Below are the code and all the weights of a small trained network. Each question names an input and a target symbol and asks about switching units off, where a switched-off unit gives its printed mean instead of its output.

import numpy as np


def w(rows, s, z=0):
    codes = np.array(rows[::2]) - 128.0
    scale = np.full(codes.shape[1], s)
    scale[-1] = z or s
    return codes * scale


def norm(h):
    return h / np.sqrt((h * h).mean(-1, keepdims=True) + 1e-5)


def f(y):
    return y / 2 * (1 + np.tanh(0.7978845608 * (y + 0.044715 * y**3)))


def softmax(a):
    e = np.exp(a - a.max(-1, keepdims=True))
    return e / e.sum(-1, keepdims=True)


def log_softmax(a):
    a = a - a.max(-1, keepdims=True)
    return a - np.log(np.exp(a).sum(-1, keepdims=True))


def net(x, mask):
    ids = ['γεζητψω'.index(c) for c in x.split()]
    T = len(ids)
    res = E[ids] + P[:T]
    u = 0
    for l in range(2):
        q, k, v = (norm(res) @ M[l].T for M in (Q, K, V))
        z = softmax(np.where(np.tri(T) > 0, q @ k.T / 2**0.5, -1e9)) @ v
        res = res + np.where(mask[u], z, O[l][:, -1]) @ O[l][:, :-1]
        u += 1
        y = f(norm(res) @ A[l][:, :-1].T + A[l][:, -1])
        res = res + np.where(mask[u : u + 4], y, B[l][:, -1]) @ B[l][:, :-1]
        u += 4
    return log_softmax(norm(res)[-1] @ U[:, :-1].T + U[:, -1])


Q, K, V, O, A, B = {}, {}, {}, {}, {}, {}
E = w([
[133,108,192,192,117,118,113],'γ',
[82,139,122,117,104,178,119],'ε',
[95,120,177,151,221,89,45],'ζ',
[122,168,177,119,111,73,100],'η',
[167,83,106,152,63,158,77],'τ',
[153,140,168,74,253,176,112],'ψ',
[60,178,96,211,89,66,36],'ω',
],0.011)
P = w([
[135,129,147,99,121,106,254],'0',
[117,85,165,166,102,125,97],'1',
[123,111,163,165,117,130,76],'2',
[121,101,151,157,116,137,84],'3',
[112,113,149,158,119,141,79],'4',
[117,101,149,156,118,144,78],'5',
[121,111,145,163,115,153,81],'6',
[118,110,147,152,120,165,80],'7',
[125,109,138,164,127,159,78],'8',
[128,100,146,150,125,159,74],'9',
[127,115,142,150,122,154,68],'10',
],0.0073)
Q[0] = w([
[108,117,198,200,157,135,1],'L0H0',
[126,99,88,179,80,93,180],'L0H0',
],0.0062)
K[0] = w([
[135,253,140,108,59,80,241],'L0H0',
[123,108,100,118,203,137,88],'L0H0',
],0.006)
V[0] = w([
[43,34,127,222,119,66,17],'L0H0',
[6,254,78,117,55,60,144],'L0H0',
],0.0039)
O[0] = w([
[121,141,254,190,127,32,89,254],'L0H0',
[112,130,130,11,88,179,43,137],'L0H0',
],0.0064,0.00072)
A[0] = w([
[204,76,225,78,197,208,173,243],'L0N0',
[170,162,137,59,53,235,134,228],'L0N1',
[120,208,134,112,192,77,2,108],'L0N2',
[130,186,136,130,62,58,70,252],'L0N3',
],0.005,0.0018)
B[0] = w([
[134,185,105,216,87,99,1,202],'L0N0',
[136,97,180,172,139,167,107,177],'L0N1',
[172,4,125,149,81,166,181,233],'L0N2',
[140,114,140,95,195,146,4,255],'L0N3',
],0.006,0.0035)
Q[1] = w([
[93,132,148,126,150,136,128],'L1H0',
[181,92,183,166,122,197,1],'L1H0',
],0.0097)
K[1] = w([
[136,93,156,147,123,138,157],'L1H0',
[211,180,123,96,130,119,254],'L1H0',
],0.0078)
V[1] = w([
[96,158,165,146,211,19,154],'L1H0',
[115,46,1,74,221,163,101],'L1H0',
],0.0051)
O[1] = w([
[48,122,5,82,156,94,78,100],'L1H0',
[122,2,198,166,173,166,10,2],'L1H0',
],0.0055,0.0037)
A[1] = w([
[37,150,100,206,133,121,113,21],'L1N0',
[196,181,185,152,117,153,56,209],'L1N1',
[145,75,191,159,98,221,41,249],'L1N2',
[169,184,2,129,86,74,141,77],'L1N3',
],0.0058,0.0015)
B[1] = w([
[110,139,102,108,134,178,147,148],'L1N0',
[98,181,95,79,84,67,173,206],'L1N1',
[126,137,104,116,154,126,213,255],'L1N2',
[254,138,214,98,211,175,98,167],'L1N3',
],0.0064,0.0088)
U = w([
[215,229,79,127,219,144,115,163],'γ',
[255,77,129,180,71,235,107,140],'ε',
[58,165,39,164,113,70,50,54],'ζ',
[57,181,60,45,105,197,198,155],'η',
[155,162,162,222,108,41,223,151],'τ',
[133,14,107,179,247,117,135,188],'ψ',
[139,138,210,20,94,52,91,4],'ω',
],0.0052,0.0021)

Each question gives the input, a string of symbols that net reads in full, and the target symbol t.
The units are the heads (2 rows each of Q, K, V and O) and the neurons (one row each of A and B). Each row of codes is followed by its name. A weight is (code - 128) times the scale printed after its matrix; where a second scale follows, it is the last column's (O, A, B and U).
mask holds one flag per unit, layer by layer, with each layer's heads first. A switched-off unit (its flag False) gives its mean, the last column of its rows in O or B, instead of its output. The means were averaged over made-up inputs and are rounded, as every weight is.
A unit's drop is (log p(t) with every unit on - log p(t) with that unit switched off) / (log p(t) with every unit on - log p(t) with every unit switched off).
The circuit of an input: a set's keep is (log p(t) with only the set's units on - log p(t) with every unit switched off) / (log p(t) with every unit on - log p(t) with every unit switched off). Starting from all 10 units, units are removed one at a time, each time the one whose removal leaves the highest keep (on an exact tie, the one counted first), for as long as the keep stays at least 0.8.
units of the circuit, in order: the units of the circuit, biggest drop first
most important unit: the unit with the biggest drop
k most important neurons: the k neurons with the biggest drops, biggest first
k most important neurons of layer l: the k neurons of layer l with the biggest drops, biggest first
drop of u: that unit's drop, to one decimal
input ζ η η τ η ω ε, target ζ: units of the circuit, in order	[L1H0, L0H0]
input ε ω ζ γ ω τ η γ ω, target ε: most important unit	L1H0
input ω γ ψ τ γ η ε ψ ω η τ, target ω: 2 most important neurons	[L1N1, L0N3]
input ζ γ τ γ η γ γ η η, target ζ: units of the circuit, in order	[L1H0, L0N3]
input η η τ γ γ γ γ γ γ ε ψ, target η: 3 most important neurons of layer 1	[L1N1, L1N3, L1N2]
input ζ ε ω ψ, target ζ: 2 most important neurons	[L0N0, L1N3]
input γ ζ ω τ τ, target γ: units of the circuit, in order	[L1H0, L1N3]
input ε γ γ η γ ψ ψ, target ε: units of the circuit, in order	[L1H0, L0H0]
input ε γ γ ψ γ ε ε τ η ε ω, target ε: 2 most important neurons of layer 0	[L0N2, L0N0]
input γ ζ η ε ε ψ γ γ γ η ε, target γ: 3 most important neurons	[L1N3, L1N1, L0N2]
input γ τ ζ γ ω, target γ: 3 most important neurons of layer 0	[L0N0, L0N2, L0N3]
input γ τ τ η, target γ: 2 most important neurons of layer 1	[L1N3, L1N1]
input η ζ τ ω γ ψ ψ, target η: 2 most important neurons of layer 0	[L0N3, L0N0]
input ω ψ ε, target ω: units of the circuit, in order	[L0H0]
input ω ζ ψ, target ω: 2 most important neurons	[L1N1, L0N0]
input η ψ ζ ε τ τ γ ζ, target η: 2 most important neurons of layer 0	[L0N1, L0N0]
input ζ τ ψ γ, target ζ: 2 most important neurons of layer 1	[L1N2, L1N3]
input ε η γ η, target ε: 2 most important neurons	[L0N2, L0N1]
input ζ ζ γ η γ τ ζ γ γ, target ζ: 2 most important neurons of layer 0	[L0N3, L0N1]
input ζ γ η, target ζ: units of the circuit, in order	[L1H0]
input η ω ω γ γ γ τ ψ τ, target η: 2 most important neurons of layer 0	[L0N2, L0N0]
input τ τ ω γ ω ζ τ γ ζ, target τ: 2 most important neurons of layer 0	[L0N3, L0N1]
input η τ ω γ ζ, target η: 2 most important neurons of layer 0	[L0N1, L0N3]
input ω ω ψ, target ω: 2 most important neurons of layer 0	[L0N0, L0N2]
input τ ψ ψ ψ η γ ε, target τ: drop of L0N0	0.1
input η ω η η ζ τ γ η η, target η: drop of L0N2	0.1
input ζ η η η τ, target ζ: most important neuron	[L0N3]
input ψ γ γ τ ζ τ γ, target ψ: drop of L0H0	1.6
input τ γ ε, target τ: drop of L1H0	0.6
input η γ ω ω ε γ γ ζ ω, target η: 2 most important neurons of layer 0	[L0N0, L0N1]
